Questions about the table below.
1) Which number is the first entry, reading row by row?
2) Which number is the first entry in the row that holds the largest entry?
3) Which number is the entry in the bottom-left corner?
4) Which number is the top entry of the column that holds the largest entry?
5) Which number is the entry just right of 18?
6) Which number is the entry in the bottom-right corner?
7) Which number is the 4th entry from the end, reading row by row?
8) Which number is the entry just right of the smallest entry?
-52,53,48,66,-43,0,29,53,66,-4,69,-39,39,-48
15,53,65,18,77,-45,36,29,34,-3,-43,13,70,32
48,34,-12,47,21,-4,-51,-59,-20,85,3,78,-62,-50
77,-16,-1,-36,82,27,20,-3,-21,21,-41,58,17,93
7,47,33,31,40,-50,-10,-14,10,21,-34,22,11,-26
7,-28,-17,-6,-33,74,26,32,11,0,63,-6,2,35
1) -52
2) 77
3) 7
4) -48
5) 77
6) 35
7) 63
8) -50

Read these off the array that follows. Rows and columns are numbered from 1.
1) What is the entry at row 2, column 3?
2) What is the entry in the bottom-right corner?
3) What is the entry in the top-left corner?
4) What is the entry directly above the largest entry?
5) What is the top entry of the column that holds the largest entry?
6) What is the entry in row 3 and column 2?
7) What is the entry directly below 58?
8) What is the entry just right of -69?
[[-43  35 -60  28  61  39]
 [-45  30 -42  28  52  27]
 [ 43  -8  -7  58  43 -51]
 [ 16 -78 -52 -41  -5  32]
 [ 34 -26  51  -6 -44 -45]
 [ 35 -30 -42  23  36 -19]
 [-41  37  32 -32 -38  24]
 [-49  22  20 -71 -55  65]
 [-46  12 -51  -6  31  49]
 [ 31 -84 -69 -41 -12  31]
 [ 30 -53 -54 -13  17  13]]
1) -42
2) 13
3) -43
4) 24
5) 39
6) -8
7) -41
8) -41
